Here is a tiny trained network, its code and every weight. The questions are about switching its units off for an input and a target symbol, where a switched-off unit gives its printed mean instead of its output.

import numpy as np


def w(rows, s, z=0):
    codes = np.array(rows[::2]) - 128.0
    scale = np.full(codes.shape[1], s)
    scale[-1] = z or s
    return codes * scale


def norm(h):
    return h / np.sqrt((h * h).mean(-1, keepdims=True) + 1e-5)


def f(y):
    return np.maximum(y, 0)


def softmax(a):
    e = np.exp(a - a.max(-1, keepdims=True))
    return e / e.sum(-1, keepdims=True)


def log_softmax(a):
    a = a - a.max(-1, keepdims=True)
    return a - np.log(np.exp(a).sum(-1, keepdims=True))


def net(x, mask):
    ids = ['αγδεζηθλμξπσφψω'.index(c) for c in x.split()]
    T = len(ids)
    res = E[ids] + P[:T]
    u = 0
    for l in range(3):
        q, k, v = (norm(res) @ M[l].T for M in (Q, K, V))
        z = softmax(np.where(np.tri(T) > 0, q @ k.T / 2**0.5, -1e9)) @ v
        res = res + np.where(mask[u], z, O[l][:, -1]) @ O[l][:, :-1]
        u += 1
        y = f(norm(res) @ A[l][:, :-1].T + A[l][:, -1])
        res = res + np.where(mask[u : u + 4], y, B[l][:, -1]) @ B[l][:, :-1]
        u += 4
    return log_softmax(norm(res)[-1] @ U[:, :-1].T + U[:, -1])


Q, K, V, O, A, B = {}, {}, {}, {}, {}, {}
E = w([
[76,219,132,135],'α',
[52,234,122,125],'γ',
[175,27,12,22],'δ',
[126,136,92,173],'ε',
[114,232,37,91],'ζ',
[127,164,84,103],'η',
[129,167,85,95],'θ',
[112,253,148,163],'λ',
[130,135,95,173],'μ',
[69,73,135,63],'ξ',
[119,214,142,169],'π',
[156,142,100,162],'σ',
[137,135,98,171],'φ',
[126,136,92,172],'ψ',
[114,200,182,100],'ω',
],0.0024)
P = w([
[131,5,178,147],'0',
[179,178,56,161],'1',
[167,183,53,158],'2',
[168,185,56,160],'3',
[171,187,59,158],'4',
[161,186,56,155],'5',
[159,193,58,149],'6',
[166,195,56,145],'7',
[160,201,52,138],'8',
[148,196,53,143],'9',
[148,199,51,133],'10',
[145,205,48,134],'11',
[142,208,47,129],'12',
],0.0012)
Q[0] = w([
[100,56,240,3],'0.h0',
[244,169,10,242],'0.h0',
],0.0037)
K[0] = w([
[241,247,12,124],'0.h0',
[58,4,247,131],'0.h0',
],0.0038)
V[0] = w([
[211,88,196,53],'0.h0',
[3,190,96,107],'0.h0',
],0.0022)
O[0] = w([
[121,81,138,3,4],'0.h0',
[93,61,200,219,182],'0.h0',
],0.0024,0.0011)
A[0] = w([
[35,82,152,72,5],'0.n0',
[233,244,53,135,165],'0.n1',
[4,144,98,211,143],'0.n2',
[255,22,138,97,50],'0.n3',
],0.0022)
B[0] = w([
[145,5,215,251,131],'0.n0',
[27,87,139,64,253],'0.n1',
[204,108,171,47,188],'0.n2',
[152,205,235,19,133],'0.n3',
],0.0023,0.0039)
Q[1] = w([
[238,100,255,202],'1.h0',
[164,126,218,182],'1.h0',
],0.0035)
K[1] = w([
[71,253,175,186],'1.h0',
[40,200,160,160],'1.h0',
],0.0036)
V[1] = w([
[121,253,106,102],'1.h0',
[211,177,119,234],'1.h0',
],0.0022)
O[1] = w([
[159,225,90,89,191],'1.h0',
[3,127,16,195,2],'1.h0',
],0.0015,0.0008)
A[1] = w([
[186,211,159,211,1],'1.n0',
[142,188,185,46,93],'1.n1',
[57,150,219,245,48],'1.n2',
[112,118,157,253,201],'1.n3',
],0.0025,0.00093)
B[1] = w([
[14,105,86,43,183],'1.n0',
[101,83,121,239,254],'1.n1',
[109,221,224,2,188],'1.n2',
[163,231,104,97,202],'1.n3',
],0.0025,0.00099)
Q[2] = w([
[135,249,77,251],'2.h0',
[133,14,187,3],'2.h0',
],0.0034)
K[2] = w([
[178,96,252,235],'2.h0',
[62,166,13,30],'2.h0',
],0.004)
V[2] = w([
[160,217,106,48],'2.h0',
[5,106,64,144],'2.h0',
],0.0029)
O[2] = w([
[221,127,188,93,251],'2.h0',
[102,2,193,246,202],'2.h0',
],0.0024,0.0014)
A[2] = w([
[65,53,177,71,126],'2.n0',
[68,226,230,153,7],'2.n1',
[77,218,252,127,124],'2.n2',
[20,157,100,97,114],'2.n3',
],0.0035,0.0016)
B[2] = w([
[222,88,220,209,167],'2.n0',
[87,206,251,232,225],'2.n1',
[22,254,236,211,250],'2.n2',
[88,59,175,77,250],'2.n3',
],0.0037,0.0022)
U = w([
[21,251,238,241,252],'α',
[16,238,238,232,223],'γ',
[237,14,17,25,252],'δ',
[70,23,30,209,8],'ε',
[15,196,2,19,205],'ζ',
[234,161,4,14,114],'η',
[232,150,50,40,6],'θ',
[185,210,37,224,4],'λ',
[33,19,14,164,95],'μ',
[232,9,246,230,251],'ξ',
[191,165,28,219,5],'π',
[228,190,31,56,4],'σ',
[17,11,44,23,79],'φ',
[32,21,24,224,38],'ψ',
[230,53,96,207,4],'ω',
],0.0039,0.0036)

Each question gives the input, a string of symbols that net reads in full, and the target symbol t.
The units are the heads (2 rows each of Q, K, V and O) and the neurons (one row each of A and B). Each row of codes is followed by its name. A weight is (code - 128) times the scale printed after its matrix; where a second scale follows, it is the last column's (O, A, B and U).
mask holds one flag per unit, layer by layer, with each layer's heads first. A switched-off unit (its flag False) gives its mean, the last column of its rows in O or B, instead of its output. The means were averaged over made-up inputs and are rounded, as every weight is.
A unit's drop is (log p(t) with every unit on - log p(t) with that unit switched off) / (log p(t) with every unit on - log p(t) with every unit switched off).
The circuit of an input: a set's keep is (log p(t) with only the set's units on - log p(t) with every unit switched off) / (log p(t) with every unit on - log p(t) with every unit switched off). Starting from the 12 units with the biggest drops (on a tie, the unit counted first), units are removed one at a time, each time the one whose removal leaves the highest keep (on an exact tie, the one counted first), for as long as the keep stays at least 0.8.
circuit, biggest first: the units of the circuit, biggest drop first
unit that matters most: the unit with the biggest drop
top k neurons: the k neurons with the biggest drops, biggest first
k most important neurons of layer l: the k neurons of layer l with the biggest drops, biggest first
drop when u is switched off: that unit's drop, to one decimal
input ξ ω ω η π θ ε σ, target ξ: unit that matters most	0.h0
input ζ ψ η, target ζ: circuit, biggest first	0.h0, 2.n2, 2.n1
input δ ψ γ ψ, target δ: top 3 neurons	2.n2, 2.n1, 1.n0
input δ μ δ η η φ λ φ, target δ: top 3 neurons	2.n2, 2.n1, 1.n0
input δ φ η ζ γ ε, target δ: circuit, biggest first	2.n2, 2.n1, 0.h0
input δ ψ φ α η η δ μ, target δ: circuit, biggest first	2.n2, 2.n1, 0.h0
input ξ σ ω ζ ξ ψ σ φ φ α ψ ε ε, target ξ: top 3 neurons	0.n1, 1.n3, 2.n2
input ξ ε μ ξ μ θ ξ ε α α ψ φ, target ξ: top 3 neurons	0.n1, 2.n2, 1.n3
input ξ δ ξ π ξ ξ δ ψ ε, target ξ: 2 most important neurons of layer 2	2.n2, 2.n0
input ξ ψ π α η π ω π μ, target ξ: top 2 neurons	0.n1, 2.n2
input ξ π ψ φ μ, target ξ: 2 most important neurons of layer 2	2.n2, 2.n0
input ζ ε φ, target ζ: top 2 neurons	0.n2, 1.n1
input δ ξ ω μ ζ μ, target δ: 2 most important neurons of layer 1	1.n0, 1.n1
input ζ π ω ζ θ φ ζ σ ε, target ζ: top 4 neurons	0.n2, 1.n1, 2.n2, 2.n1
input φ θ ε ξ ψ η ξ η, target ξ: top 2 neurons	0.n1, 2.n0
input ξ ε φ δ ψ η ψ ζ η ξ θ, target ξ: 2 most important neurons of layer 1	1.n3, 1.n2
input α λ ε ω ζ, target ζ: top 2 neurons	2.n2, 2.n1
input ζ ξ π ω ξ η, target ξ: top 3 neurons	0.n1, 2.n0, 2.n2
input ζ φ ζ η ω φ ε α π γ φ ψ μ, target ζ: 3 most important neurons of layer 1	1.n1, 1.n0, 1.n2
input ζ φ φ ζ ζ ξ σ ζ ζ ζ μ, target ζ: drop when 0.n2 is switched off	1.0
